Below are the code and all the weights of a small trained network. Each question names an input and a target symbol and asks about switching units off, where a switched-off unit gives its printed mean instead of its output.

import numpy as np


def w(rows, s, z=0):
    codes = np.array(rows[::2]) - 128.0
    scale = np.full(codes.shape[1], s)
    scale[-1] = z or s
    return codes * scale


def f(y):
    return y / 2 * (1 + np.tanh(0.7978845608 * (y + 0.044715 * y**3)))


def softmax(a):
    e = np.exp(a - a.max(-1, keepdims=True))
    return e / e.sum(-1, keepdims=True)


def log_softmax(a):
    a = a - a.max(-1, keepdims=True)
    return a - np.log(np.exp(a).sum(-1, keepdims=True))


def net(x, mask):
    ids = ['αβεζηλμφψω'.index(c) for c in x.split()]
    T = len(ids)
    res = E[ids] + P[:T]
    u = 0
    for l in range(2):
        r = res
        for j in range(2):
            rows = slice(2 * j, 2 * j + 2)
            q, k, v = (r @ M[l][rows].T for M in (Q, K, V))
            z = softmax(np.where(np.tri(T) > 0, q @ k.T / 2**0.5, -1e9)) @ v
            o = O[l][rows]
            res = res + np.where(mask[u + j], z, o[:, -1]) @ o[:, :-1]
        u += 2
        y = f(res @ A[l][:, :-1].T + A[l][:, -1])
        res = res + np.where(mask[u : u + 16], y, B[l][:, -1]) @ B[l][:, :-1]
        u += 16
    return log_softmax(res[-1] @ U[:, :-1].T + U[:, -1])


Q, K, V, O, A, B = {}, {}, {}, {}, {}, {}
E = w([
[4,135,154,149,82,78,172,134],'α',
[98,100,181,138,125,118,175,207],'β',
[226,117,162,133,122,120,147,136],'ε',
[180,196,84,108,71,126,152,21],'ζ',
[189,106,181,150,49,181,156,173],'η',
[167,114,185,126,95,240,111,178],'λ',
[124,79,214,135,111,40,218,209],'μ',
[152,138,147,86,202,168,48,115],'φ',
[106,107,167,149,141,158,160,189],'ψ',
[174,137,142,126,109,100,123,154],'ω',
],0.018)
P = w([
[216,150,208,236,36,130,120,202],'0',
[157,199,166,158,168,39,70,136],'1',
[182,215,151,80,139,92,113,162],'2',
[208,158,152,95,116,173,104,145],'3',
[117,178,243,80,190,132,168,111],'4',
[61,147,136,121,254,147,179,93],'5',
[113,202,159,22,195,132,176,113],'6',
[104,122,103,55,205,75,161,108],'7',
[156,173,180,18,110,201,160,96],'8',
[108,59,111,96,140,171,154,67],'9',
[170,69,145,59,87,154,172,56],'10',
[119,37,175,82,135,165,185,46],'11',
],0.0083)
Q[0] = w([
[113,141,95,148,191,142,146,132],'L0H0',
[123,162,128,135,148,152,155,118],'L0H0',
[123,117,1,158,175,161,176,168],'L0H1',
[129,156,202,25,94,123,138,136],'L0H1',
],0.0068)
K[0] = w([
[113,152,228,150,128,127,112,128],'L0H0',
[163,91,75,157,137,82,138,72],'L0H0',
[92,254,162,147,195,131,115,210],'L0H1',
[71,26,16,93,166,130,112,171],'L0H1',
],0.007)
V[0] = w([
[165,166,114,163,85,113,202,162],'L0H0',
[121,52,148,254,99,116,2,224],'L0H0',
[176,140,175,202,38,75,177,200],'L0H1',
[176,27,162,94,27,89,196,133],'L0H1',
],0.0071)
O[0] = w([
[102,119,79,81,204,120,119,139,149],'L0H0',
[148,253,173,209,109,90,82,199,92],'L0H0',
[171,203,51,56,132,47,121,186,254],'L0H1',
[81,155,1,45,160,134,147,133,80],'L0H1',
],0.0087,0.0018)
A[0] = w([
[239,210,129,192,106,41,146,79,192],'L0N0',
[114,166,64,234,24,66,224,150,243],'L0N1',
[147,132,196,162,140,93,144,158,255],'L0N2',
[237,97,97,151,119,153,81,100,158],'L0N3',
[145,161,165,208,228,143,53,111,55],'L0N4',
[68,122,145,160,162,139,223,181,166],'L0N5',
[136,168,115,89,102,201,136,101,37],'L0N6',
[21,57,161,67,75,179,124,221,59],'L0N7',
[80,131,130,152,207,112,87,95,82],'L0N8',
[153,145,159,147,128,89,134,230,52],'L0N9',
[92,186,114,110,125,84,93,91,194],'L0N10',
[221,142,129,97,81,106,115,98,118],'L0N11',
[104,24,186,63,169,87,134,171,216],'L0N12',
[252,93,137,80,225,129,103,135,53],'L0N13',
[72,100,162,22,98,90,169,254,188],'L0N14',
[51,152,157,138,137,89,100,97,64],'L0N15',
],0.0076,0.0055)
B[0] = w([
[109,104,128,166,78,187,198,169,220],'L0N0',
[139,128,210,103,125,187,184,154,217],'L0N1',
[143,135,219,166,97,171,136,151,225],'L0N2',
[85,160,219,103,158,139,176,132,188],'L0N3',
[107,185,135,77,100,118,80,149,192],'L0N4',
[175,178,140,99,122,140,101,140,177],'L0N5',
[133,127,89,193,150,57,103,125,137],'L0N6',
[140,140,106,96,155,98,209,144,167],'L0N7',
[165,131,154,127,87,178,171,161,143],'L0N8',
[144,104,145,196,164,144,3,78,184],'L0N9',
[150,144,92,124,94,201,149,171,193],'L0N10',
[79,123,80,180,141,158,165,127,172],'L0N11',
[163,124,140,114,86,238,124,89,237],'L0N12',
[74,183,114,149,185,124,181,175,209],'L0N13',
[105,149,113,134,173,181,91,124,254],'L0N14',
[117,98,83,86,69,78,92,121,138],'L0N15',
],0.0073,0.0089)
Q[1] = w([
[123,117,148,74,185,211,186,137],'L1H0',
[107,184,139,79,18,91,98,120],'L1H0',
[106,160,81,252,101,2,137,117],'L1H1',
[162,120,95,184,118,139,112,104],'L1H1',
],0.0066)
K[1] = w([
[128,67,119,86,121,143,130,86],'L1H0',
[126,122,141,160,165,106,140,165],'L1H0',
[95,111,163,127,149,130,101,247],'L1H1',
[110,118,144,92,82,83,100,164],'L1H1',
],0.011)
V[1] = w([
[3,149,24,106,66,151,118,146],'L1H0',
[143,92,40,154,233,120,118,180],'L1H0',
[243,34,94,72,81,200,46,146],'L1H1',
[196,159,66,217,18,128,254,71],'L1H1',
],0.0071)
O[1] = w([
[250,122,124,74,135,165,171,99,110],'L1H0',
[34,113,181,156,62,66,107,124,28],'L1H0',
[68,205,137,233,200,81,147,106,70],'L1H1',
[168,133,129,121,184,20,64,157,253],'L1H1',
],0.011,0.012)
A[1] = w([
[72,69,153,227,27,186,232,158,148],'L1N0',
[134,185,16,124,221,138,107,177,162],'L1N1',
[185,124,153,106,112,136,245,133,209],'L1N2',
[138,59,187,118,195,131,136,155,105],'L1N3',
[184,122,148,136,104,184,152,96,116],'L1N4',
[193,119,78,120,112,202,90,138,75],'L1N5',
[86,174,141,187,64,103,196,83,102],'L1N6',
[91,73,161,78,93,161,51,68,186],'L1N7',
[166,157,159,148,91,24,140,164,74],'L1N8',
[95,99,127,159,65,110,171,117,105],'L1N9',
[169,76,213,223,113,113,170,83,232],'L1N10',
[128,65,188,138,78,76,103,162,153],'L1N11',
[82,95,213,137,157,158,1,66,6],'L1N12',
[83,167,167,119,134,178,220,207,227],'L1N13',
[177,152,144,194,49,209,196,62,251],'L1N14',
[129,96,159,168,99,107,142,171,206],'L1N15',
],0.0085,0.0032)
B[1] = w([
[3,48,175,34,150,62,79,147,191],'L1N0',
[88,198,73,157,75,158,124,104,218],'L1N1',
[113,126,148,197,108,80,28,101,206],'L1N2',
[64,194,93,115,116,86,155,66,207],'L1N3',
[194,113,70,145,205,105,118,180,190],'L1N4',
[101,141,97,117,214,35,190,129,223],'L1N5',
[182,203,135,131,252,197,164,227,129],'L1N6',
[202,39,118,202,148,72,106,208,145],'L1N7',
[97,157,148,92,200,204,116,239,148],'L1N8',
[191,156,50,188,186,92,218,219,125],'L1N9',
[169,84,54,81,147,156,114,98,142],'L1N10',
[108,166,100,85,180,255,193,124,136],'L1N11',
[165,122,120,102,16,61,172,66,179],'L1N12',
[106,146,98,169,51,120,66,103,254],'L1N13',
[112,83,133,234,230,130,162,177,221],'L1N14',
[184,89,134,102,148,141,66,140,137],'L1N15',
],0.0078,0.019)
U = w([
[194,156,113,155,201,152,194,230,140],'α',
[87,158,163,89,165,137,111,152,107],'β',
[153,161,139,112,62,143,74,119,255],'ε',
[113,146,167,139,98,13,86,103,9],'ζ',
[110,222,112,173,80,174,154,94,26],'η',
[104,163,172,178,111,116,109,116,134],'λ',
[22,141,45,111,89,161,182,116,65],'μ',
[164,1,215,123,149,46,73,171,150],'φ',
[112,120,164,135,103,125,77,139,105],'ψ',
[155,166,151,171,73,148,107,136,170],'ω',
],0.0081,0.0065)

Each question gives the input, a string of symbols that net reads in full, and the target symbol t.
The units are the heads (2 rows each of Q, K, V and O) and the neurons (one row each of A and B). Each row of codes is followed by its name. A weight is (code - 128) times the scale printed after its matrix; where a second scale follows, it is the last column's (O, A, B and U).
mask holds one flag per unit, layer by layer, with each layer's heads first. A switched-off unit (its flag False) gives its mean, the last column of its rows in O or B, instead of its output. The means were averaged over made-up inputs and are rounded, as every weight is.
A unit's drop is (log p(t) with every unit on - log p(t) with that unit switched off) / (log p(t) with every unit on - log p(t) with every unit switched off).
The circuit of an input: a set's keep is (log p(t) with only the set's units on - log p(t) with every unit switched off) / (log p(t) with every unit on - log p(t) with every unit switched off). Starting from the 12 units with the biggest drops (on a tie, the unit counted first), units are removed one at a time, each time the one whose removal leaves the highest keep (on an exact tie, the one counted first), for as long as the keep stays at least 0.8.
units of the circuit, in order: the units of the circuit, biggest drop first
unit that matters most: the unit with the biggest drop
k most important neurons: the k neurons with the biggest drops, biggest first
top k neurons in layer l: the k neurons of layer l with the biggest drops, biggest first
input λ ω φ φ α μ φ λ φ μ η, target μ: units of the circuit, in order => L0H1, L1H1
input φ φ ω ψ α λ φ η ψ, target η: unit that matters most => L0N13
input ψ φ μ, target φ: 2 most important neurons => L1N0, L1N1
input ψ φ φ α φ η α, target η: 2 most important neurons => L0N4, L1N0
input α α μ μ, target μ: top 2 neurons in layer 1 => L1N0, L1N13
input φ β φ α μ ω φ ε φ ζ φ ζ, target φ: top 4 neurons in layer 0 => L0N12, L0N6, L0N5, L0N10
input φ α φ φ ψ, target φ: 3 most important neurons => L1N0, L1N1, L1N14
input ω μ α, target μ: units of the circuit, in order => L0N9, L1H1
input μ ζ ψ α ω φ ζ φ α μ, target α: 3 most important neurons => L0N12, L1N13, L0N14
input ω α ω α ζ, target α: units of the circuit, in order => L1H0, L1N13
input λ ω α φ φ α φ α ω φ φ φ, target φ: top 4 neurons in layer 1 => L1N0, L1N7, L1N1, L1N14
input φ ω α λ λ λ λ η λ, target η: units of the circuit, in order => L1H1, L1N13
input β β φ μ λ, target μ: units of the circuit, in order => L1H1, L1N0
input μ α φ μ α, target μ: units of the circuit, in order => L1H1
input α φ η, target φ: top 2 neurons in layer 0 => L0N12, L0N9
input φ φ α ω η φ β φ ψ, target φ: 3 most important neurons => L1N0, L1N1, L0N2
input φ φ φ λ, target φ: units of the circuit, in order => L1H1, L1N0, L1N1, L1N14
input φ φ φ α, target φ: 2 most important neurons => L0N12, L1N0
input α α ε α, target ε: 4 most important neurons => L0N0, L0N11, L1N14, L1N2
input α μ α φ ω φ φ ζ ζ, target ζ: unit that matters most => L0H0
input φ ε μ φ φ ζ, target α: units of the circuit, in order => L1N0, L1N13
input φ ζ λ ω λ φ φ, target ε: top 2 neurons in layer 1 => L1N12, L1N14
input λ ζ φ λ φ α β φ φ φ α, target β: 2 most important neurons => L0N0, L0N10
input φ φ α α α φ, target α: units of the circuit, in order => L1H0, L0N13
input φ φ φ β α α φ φ η φ η α, target η: 2 most important neurons => L0N4, L0N13
input φ φ λ φ, target λ: units of the circuit, in order => L1H1, L0H1, L1N0
input φ μ ψ, target μ: units of the circuit, in order => L1H1
input α α φ, target α: 3 most important neurons => L1N14, L1N4, L1N5
input φ ζ α ε φ α, target β: 3 most important neurons => L0N0, L1N14, L1N4
